Here is a tiny trained network, its code and every weight. The questions are about switching its units off for an input and a target symbol, where a switched-off unit gives its printed mean instead of its output.

import numpy as np


def w(rows, s, z=0):
    codes = np.array(rows[::2]) - 128.0
    scale = np.full(codes.shape[1], s)
    scale[-1] = z or s
    return codes * scale


def f(y):
    return np.maximum(y, 0)


def softmax(a):
    e = np.exp(a - a.max(-1, keepdims=True))
    return e / e.sum(-1, keepdims=True)


def log_softmax(a):
    a = a - a.max(-1, keepdims=True)
    return a - np.log(np.exp(a).sum(-1, keepdims=True))


def net(x, mask):
    ids = ['αβγζξπσφω'.index(c) for c in x.split()]
    T = len(ids)
    res = E[ids] + P[:T]
    u = 0
    for l in range(3):
        r = res
        for j in range(2):
            rows = slice(3 * j, 3 * j + 3)
            q, k, v = (r @ M[l][rows].T for M in (Q, K, V))
            z = softmax(np.where(np.tri(T) > 0, q @ k.T / 3**0.5, -1e9)) @ v
            o = O[l][rows]
            res = res + np.where(mask[u + j], z, o[:, -1]) @ o[:, :-1]
        u += 2
        y = f(res @ A[l][:, :-1].T + A[l][:, -1])
        res = res + np.where(mask[u : u + 8], y, B[l][:, -1]) @ B[l][:, :-1]
        u += 8
    return log_softmax(res[-1] @ U[:, :-1].T + U[:, -1])


Q, K, V, O, A, B = {}, {}, {}, {}, {}, {}
E = w([
[95,103,87],'α',
[121,207,75],'β',
[73,41,195],'γ',
[221,153,50],'ζ',
[208,174,61],'ξ',
[211,67,210],'π',
[61,76,190],'σ',
[138,4,193],'φ',
[76,2,150],'ω',
],0.013)
P = w([
[140,120,196],'0',
[198,24,119],'1',
[181,23,130],'2',
[176,22,130],'3',
[172,21,128],'4',
[164,28,150],'5',
[173,23,139],'6',
[163,16,150],'7',
[154,25,158],'8',
[144,17,150],'9',
[158,2,113],'10',
],0.0084)
Q[0] = w([
[178,134,105],'L0H1',
[55,151,156],'L0H1',
[94,249,179],'L0H1',
[68,8,37],'L0H2',
[39,99,85],'L0H2',
[132,176,184],'L0H2',
],0.011)
K[0] = w([
[136,172,112],'L0H1',
[165,99,116],'L0H1',
[204,112,67],'L0H1',
[141,229,134],'L0H2',
[153,159,5],'L0H2',
[119,50,73],'L0H2',
],0.015)
V[0] = w([
[143,121,41],'L0H1',
[56,86,111],'L0H1',
[241,140,121],'L0H1',
[139,140,204],'L0H2',
[51,82,128],'L0H2',
[76,248,123],'L0H2',
],0.011)
O[0] = w([
[147,75,116,67],'L0H1',
[180,118,148,201],'L0H1',
[29,97,65,83],'L0H1',
[118,173,95,135],'L0H2',
[255,92,84,116],'L0H2',
[108,192,167,1],'L0H2',
],0.0074,0.0076)
A[0] = w([
[211,249,52,94],'L0N1',
[89,194,171,94],'L0N2',
[162,138,82,164],'L0N3',
[119,154,192,134],'L0N4',
[162,154,64,44],'L0N5',
[103,87,150,2],'L0N6',
[94,94,221,55],'L0N7',
[10,90,128,162],'L0N8',
],0.011,0.0083)
B[0] = w([
[109,86,131,184],'L0N1',
[117,183,82,133],'L0N2',
[83,104,92,224],'L0N3',
[166,109,119,160],'L0N4',
[156,56,224,153],'L0N5',
[119,79,178,143],'L0N6',
[99,127,5,231],'L0N7',
[168,139,144,253],'L0N8',
],0.014,0.0056)
Q[1] = w([
[48,151,189],'L1H1',
[111,188,166],'L1H1',
[125,67,120],'L1H1',
[140,135,140],'L1H2',
[119,216,132],'L1H2',
[118,3,103],'L1H2',
],0.02)
K[1] = w([
[83,126,2],'L1H1',
[162,146,18],'L1H1',
[133,129,206],'L1H1',
[99,144,89],'L1H2',
[210,35,39],'L1H2',
[37,185,242],'L1H2',
],0.014)
V[1] = w([
[130,140,183],'L1H1',
[179,37,253],'L1H1',
[125,92,180],'L1H1',
[166,134,50],'L1H2',
[32,67,76],'L1H2',
[111,91,11],'L1H2',
],0.011)
O[1] = w([
[116,206,222,115],'L1H1',
[40,77,194,252],'L1H1',
[166,140,216,162],'L1H1',
[126,106,217,146],'L1H2',
[155,1,48,132],'L1H2',
[85,78,144,152],'L1H2',
],0.0099,0.017)
A[1] = w([
[113,93,175,23],'L1N1',
[118,124,85,140],'L1N2',
[10,144,77,162],'L1N3',
[100,126,49,186],'L1N4',
[201,101,76,161],'L1N5',
[143,74,136,2],'L1N6',
[77,85,149,180],'L1N7',
[100,162,195,192],'L1N8',
],0.011,0.0076)
B[1] = w([
[162,123,116,194],'L1N1',
[215,31,129,136],'L1N2',
[232,108,161,156],'L1N3',
[194,1,201,146],'L1N4',
[113,123,200,147],'L1N5',
[156,161,158,178],'L1N6',
[188,124,150,252],'L1N7',
[181,132,73,160],'L1N8',
],0.0098,0.025)
Q[2] = w([
[56,192,79],'L2H1',
[161,156,165],'L2H1',
[187,71,153],'L2H1',
[83,254,84],'L2H2',
[166,91,162],'L2H2',
[106,142,89],'L2H2',
],0.022)
K[2] = w([
[167,70,188],'L2H1',
[39,147,153],'L2H1',
[92,200,79],'L2H1',
[116,108,248],'L2H2',
[157,113,44],'L2H2',
[158,153,200],'L2H2',
],0.017)
V[2] = w([
[77,40,145],'L2H1',
[24,175,209],'L2H1',
[169,205,190],'L2H1',
[100,173,193],'L2H2',
[178,132,149],'L2H2',
[143,151,7],'L2H2',
],0.011)
O[2] = w([
[67,54,39,172],'L2H1',
[46,100,172,7],'L2H1',
[147,119,254,150],'L2H1',
[47,144,125,86],'L2H2',
[117,80,243,213],'L2H2',
[163,208,160,22],'L2H2',
],0.011,0.022)
A[2] = w([
[75,192,69,6],'L2N1',
[63,251,3,9],'L2N2',
[123,184,132,175],'L2N3',
[160,137,144,101],'L2N4',
[167,83,104,124],'L2N5',
[86,148,72,11],'L2N6',
[126,103,129,164],'L2N7',
[150,174,177,97],'L2N8',
],0.022,0.016)
B[2] = w([
[232,26,177,128],'L2N1',
[26,2,223,128],'L2N2',
[140,86,173,129],'L2N3',
[121,157,113,159],'L2N4',
[112,156,142,255],'L2N5',
[180,49,164,128],'L2N6',
[130,143,84,186],'L2N7',
[93,115,95,160],'L2N8',
],0.018,0.079)
U = w([
[43,116,43,41],'α',
[160,117,131,245],'β',
[78,218,120,146],'γ',
[254,144,122,94],'ζ',
[154,15,167,142],'ξ',
[203,93,209,172],'π',
[141,121,98,108],'σ',
[180,138,39,31],'φ',
[17,137,154,91],'ω',
],0.0085,0.011)

Each question gives the input, a string of symbols that net reads in full, and the target symbol t.
The units are the heads (3 rows each of Q, K, V and O) and the neurons (one row each of A and B). Each row of codes is followed by its name. A weight is (code - 128) times the scale printed after its matrix; where a second scale follows, it is the last column's (O, A, B and U).
mask holds one flag per unit, layer by layer, with each layer's heads first. A switched-off unit (its flag False) gives its mean, the last column of its rows in O or B, instead of its output. The means were averaged over made-up inputs and are rounded, as every weight is.
A unit's drop is (log p(t) with every unit on - log p(t) with that unit switched off) / (log p(t) with every unit on - log p(t) with every unit switched off).
The circuit of an input: a set's keep is (log p(t) with only the set's units on - log p(t) with every unit switched off) / (log p(t) with every unit on - log p(t) with every unit switched off). Starting from the 12 units with the biggest drops (on a tie, the unit counted first), units are removed one at a time, each time the one whose removal leaves the highest keep (on an exact tie, the one counted first), for as long as the keep stays at least 0.8.
units of the circuit, in order: the units of the circuit, biggest drop first
unit that matters most: the unit with the biggest drop
top k neurons: the k neurons with the biggest drops, biggest first
k most important neurons of layer l: the k neurons of layer l with the biggest drops, biggest first
which heads matter: for each layer, one digit per head in row order, 1 if its drop is at least 0.15 and else 0, layers parted by /
input φ π ω β ω φ φ σ π β π, target α: which heads matter -> 01 / 01 / 11
input β φ ω ξ π ξ ω ζ γ, target γ: which heads matter -> 01 / 11 / 11
input β π β ω, target γ: units of the circuit, in order -> [L2N8 L0H2 L2H1 L1H1]
input β ω ω π β β β φ ξ ζ, target γ: top 3 neurons -> [L2N8 L0N7 L0N3]
input ζ ξ ζ π γ π, target φ: units of the circuit, in order -> [L2H1 L0H1 L1H1 L1H2]
input ζ π ζ π, target φ: 2 most important neurons of layer 0 -> [L0N3 L0N5]
input σ ω β ζ ξ, target ω: top 4 neurons -> [L2N8 L0N3 L1N8 L0N1]
input φ ζ ω ζ φ ξ β, target α: top 4 neurons -> [L0N8 L2N7 L2N5 L0N5]
input ζ ω β π π ω γ ω ω σ, target φ: top neuron -> [L0N7]
input σ ξ φ ω α β ξ ω ω α, target ω: 3 most important neurons of layer 0 -> [L0N3 L0N1 L0N6]
input β π β ζ π β ξ ω, target γ: top 3 neurons -> [L2N8 L1N3 L0N3]
input σ ξ σ α α, target ω: top 4 neurons -> [L2N8 L0N3 L1N8 L0N1]
input β γ ω ζ γ π, target γ: 3 most important neurons of layer 0 -> [L0N7 L0N3 L0N2]
input ξ γ π, target ζ: unit that matters most -> L0H2
input φ σ ξ ζ ω ω σ ω, target α: units of the circuit, in order -> [L0N7 L2H1]
input ω ξ ξ β σ, target ξ: top 2 neurons -> [L1N3 L0N5]
input ζ φ β ω β γ ξ ω σ ω ω, target φ: units of the circuit, in order -> [L2H1 L1H2]
input ξ ξ β, target ζ: top 2 neurons -> [L0N7 L0N8]
input σ ω ξ ζ π α σ α α ξ ξ, target ξ: 2 most important neurons of layer 2 -> [L2N5 L2N8]
input ω π π, target ξ: units of the circuit, in order -> [L2H2]
input ζ ξ ζ ω ω β, target φ: which heads matter -> 11 / 11 / 10
input ξ π β π ξ σ ω, target ζ: top 2 neurons -> [L1N7 L0N8]
input β ω β ω ω σ, target γ: top 3 neurons -> [L0N3 L0N7 L2N8]
input β ζ β ξ φ, target γ: top 2 neurons -> [L0N7 L2N8]
input ω ω γ β π ω β π, target ξ: units of the circuit, in order -> [L0H2 L1H1 L0N7]
input γ ξ σ ξ ω ω α ζ, target π: which heads matter -> 11 / 01 / 10
input ζ ξ ω π β ω ξ, target φ: 2 most important neurons of layer 2 -> [L2N7 L2N8]
input ω α ω ξ σ, target ξ: 3 most important neurons of layer 1 -> [L1N7 L1N6 L1N8]
input σ γ ζ σ α α ω π, target ω: 3 most important neurons of layer 0 -> [L0N3 L0N7 L0N1]
